Below are the code and all the weights of a small trained network. Each question names an input and a target symbol and asks about switching units off, where a switched-off unit gives its printed mean instead of its output.

import numpy as np


def w(rows, s, z=0):
    codes = np.array(rows[::2]) - 128.0
    scale = np.full(codes.shape[1], s)
    scale[-1] = z or s
    return codes * scale


def f(y):
    return np.maximum(y, 0)


def softmax(a):
    e = np.exp(a - a.max(-1, keepdims=True))
    return e / e.sum(-1, keepdims=True)


def log_softmax(a):
    a = a - a.max(-1, keepdims=True)
    return a - np.log(np.exp(a).sum(-1, keepdims=True))


def net(x, mask):
    ids = ['αβγδλμξπω'.index(c) for c in x.split()]
    T = len(ids)
    res = E[ids] + P[:T]
    u = 0
    for l in range(2):
        r = res
        for j in range(3):
            rows = slice(3 * j, 3 * j + 3)
            q, k, v = (r @ M[l][rows].T for M in (Q, K, V))
            z = softmax(np.where(np.tri(T) > 0, q @ k.T / 3**0.5, -1e9)) @ v
            o = O[l][rows]
            res = res + np.where(mask[u + j], z, o[:, -1]) @ o[:, :-1]
        u += 3
        y = f(res @ A[l][:, :-1].T + A[l][:, -1])
        res = res + np.where(mask[u : u + 4], y, B[l][:, -1]) @ B[l][:, :-1]
        u += 4
    return log_softmax(res[-1] @ U[:, :-1].T + U[:, -1])


Q, K, V, O, A, B = {}, {}, {}, {}, {}, {}
E = w([
[232,237,110],'α',
[180,163,177],'β',
[50,163,111],'γ',
[137,246,86],'δ',
[249,27,213],'λ',
[30,183,89],'μ',
[177,117,90],'ξ',
[148,250,86],'π',
[87,118,177],'ω',
],0.016)
P = w([
[101,172,172],'0',
[41,51,62],'1',
[113,162,199],'2',
[88,66,32],'3',
[113,147,199],'4',
[109,72,26],'5',
[109,145,198],'6',
[125,72,22],'7',
[103,144,193],'8',
[127,69,13],'9',
[90,143,185],'10',
[133,70,9],'11',
[78,143,180],'12',
],0.011)
Q[0] = w([
[165,127,63],'L0H0',
[107,130,99],'L0H0',
[150,124,145],'L0H0',
[76,225,133],'L0H1',
[117,152,92],'L0H1',
[111,254,132],'L0H1',
[118,79,74],'L0H2',
[56,92,168],'L0H2',
[78,147,166],'L0H2',
],0.018)
K[0] = w([
[118,111,152],'L0H0',
[143,145,145],'L0H0',
[86,169,137],'L0H0',
[231,65,107],'L0H1',
[128,111,78],'L0H1',
[251,123,196],'L0H1',
[179,79,104],'L0H2',
[106,194,149],'L0H2',
[79,148,148],'L0H2',
],0.016)
V[0] = w([
[56,98,254],'L0H0',
[61,126,175],'L0H0',
[182,23,134],'L0H0',
[221,159,111],'L0H1',
[17,218,41],'L0H1',
[194,73,153],'L0H1',
[223,85,123],'L0H2',
[46,203,113],'L0H2',
[176,132,208],'L0H2',
],0.008)
O[0] = w([
[162,134,209,159],'L0H0',
[105,162,165,175],'L0H0',
[126,2,77,29],'L0H0',
[113,169,153,128],'L0H1',
[130,123,96,46],'L0H1',
[159,77,107,166],'L0H1',
[140,153,186,7],'L0H2',
[98,192,128,254],'L0H2',
[128,78,203,73],'L0H2',
],0.0067,0.0045)
A[0] = w([
[231,194,131,92],'L0N0',
[109,47,2,232],'L0N1',
[165,138,134,254],'L0N2',
[185,202,129,22],'L0N3',
],0.01,0.0046)
B[0] = w([
[66,51,2,205],'L0N0',
[241,77,140,254],'L0N1',
[83,54,218,193],'L0N2',
[160,119,4,188],'L0N3',
],0.0071,0.007)
Q[1] = w([
[255,93,116],'L1H0',
[23,205,24],'L1H0',
[232,93,82],'L1H0',
[183,132,147],'L1H1',
[57,111,66],'L1H1',
[75,77,124],'L1H1',
[114,105,102],'L1H2',
[121,158,170],'L1H2',
[243,213,64],'L1H2',
],0.0096)
K[1] = w([
[187,41,111],'L1H0',
[81,121,116],'L1H0',
[252,57,94],'L1H0',
[158,105,77],'L1H1',
[120,116,102],'L1H1',
[76,199,136],'L1H1',
[128,75,128],'L1H2',
[121,182,135],'L1H2',
[175,181,106],'L1H2',
],0.016)
V[1] = w([
[163,157,134],'L1H0',
[74,116,157],'L1H0',
[77,153,110],'L1H0',
[240,107,162],'L1H1',
[103,134,142],'L1H1',
[95,180,131],'L1H1',
[206,249,60],'L1H2',
[157,83,123],'L1H2',
[142,200,132],'L1H2',
],0.013)
O[1] = w([
[27,100,81,130],'L1H0',
[92,97,203,118],'L1H0',
[82,148,254,160],'L1H0',
[87,180,108,3],'L1H1',
[157,141,143,140],'L1H1',
[195,185,89,197],'L1H1',
[35,110,146,158],'L1H2',
[145,181,63,133],'L1H2',
[153,95,164,122],'L1H2',
],0.0062,0.015)
A[1] = w([
[200,112,73,140],'L1N0',
[50,151,251,48],'L1N1',
[141,247,196,1],'L1N2',
[137,169,77,93],'L1N3',
],0.012,0.0089)
B[1] = w([
[1,84,182,246],'L1N0',
[200,170,97,252],'L1N1',
[188,95,3,170],'L1N2',
[198,138,185,169],'L1N3',
],0.0086,0.02)
U = w([
[229,109,145,53],'α',
[150,166,25,104],'β',
[60,220,105,38],'γ',
[62,224,109,70],'δ',
[116,212,218,253],'λ',
[194,54,133,182],'μ',
[184,143,94,131],'ξ',
[87,128,2,120],'π',
[111,185,188,213],'ω',
],0.0072,0.0044)

Each question gives the input, a string of symbols that net reads in full, and the target symbol t.
The units are the heads (3 rows each of Q, K, V and O) and the neurons (one row each of A and B). Each row of codes is followed by its name. A weight is (code - 128) times the scale printed after its matrix; where a second scale follows, it is the last column's (O, A, B and U).
mask holds one flag per unit, layer by layer, with each layer's heads first. A switched-off unit (its flag False) gives its mean, the last column of its rows in O or B, instead of its output. The means were averaged over made-up inputs and are rounded, as every weight is.
A unit's drop is (log p(t) with every unit on - log p(t) with that unit switched off) / (log p(t) with every unit on - log p(t) with every unit switched off).
The circuit of an input: a set's keep is (log p(t) with only the set's units on - log p(t) with every unit switched off) / (log p(t) with every unit on - log p(t) with every unit switched off). Starting from the 12 units with the biggest drops (on a tie, the unit counted first), units are removed one at a time, each time the one whose removal leaves the highest keep (on an exact tie, the one counted first), for as long as the keep stays at least 0.8.
circuit, biggest first: the units of the circuit, biggest drop first
most important unit: the unit with the biggest drop
top k neurons in layer l: the k neurons of layer l with the biggest drops, biggest first
which heads matter: for each layer, one digit per head in row order, 1 if its drop is at least 0.15 and else 0, layers parted by /
drop of u: that unit's drop, to one decimal
input λ α γ β γ β β α, target μ: circuit, biggest first -> (L0H2; L0N2; L1N0; L1H0)
input λ β π γ, target μ: most important unit -> L0H0
input μ ξ β ω μ δ λ π ω π, target μ: circuit, biggest first -> (L0H2; L0H0)
input μ λ δ μ β α λ μ β μ, target μ: circuit, biggest first -> (L0H0; L0N1)
input μ γ π γ γ μ, target λ: which heads matter -> 100 / 101
input ω γ λ β β μ γ μ δ ξ, target π: circuit, biggest first -> (L1H0; L1N0)
input λ μ μ μ μ γ ξ α ω λ π δ, target μ: circuit, biggest first -> (L0H2; L0H0)
input β γ μ λ α μ λ ξ δ ξ ξ β, target π: which heads matter -> 110 / 110
input μ λ μ π μ β λ μ, target μ: circuit, biggest first -> (L0H0; L0N1)
input γ μ μ γ μ π ξ ξ μ ω μ π, target π: circuit, biggest first -> (L1H0; L1N0; L0N1)
input ξ γ α, target π: circuit, biggest first -> (L0N0; L0N3)
input μ ξ λ μ α β γ ξ μ γ μ ω, target π: circuit, biggest first -> (L0N1; L1H0; L1N0)
input γ μ β μ, target λ: circuit, biggest first -> (L1H0; L1N2)
input β γ μ β β γ μ μ ξ μ μ μ γ, target β: which heads matter -> 001 / 100
input μ ξ δ λ μ π δ λ γ β α γ, target μ: most important unit -> L0H2
input γ λ β α, target μ: circuit, biggest first -> (L0H2; L0H0)
input ω λ γ μ μ μ β β γ γ α δ, target μ: which heads matter -> 011 / 000
input ξ ξ β α α ω, target π: circuit, biggest first -> (L0H0; L1H0; L0N1; L1N0)
input π γ ω, target α: which heads matter -> 000 / 101
input λ μ δ, target δ: circuit, biggest first -> (L1H1)
input γ γ μ, target β: which heads matter -> 100 / 100
input μ μ π α δ, target δ: top 2 neurons in layer 1 -> (L1N2; L1N3)
input γ γ γ β μ μ λ μ μ μ ω, target α: drop of L0N1 -> 0.2
input ξ ξ π π ξ π, target π: drop of L0N1 -> 0.4
input μ λ μ δ γ α λ γ γ ξ, target π: drop of L1N2 -> -0.1
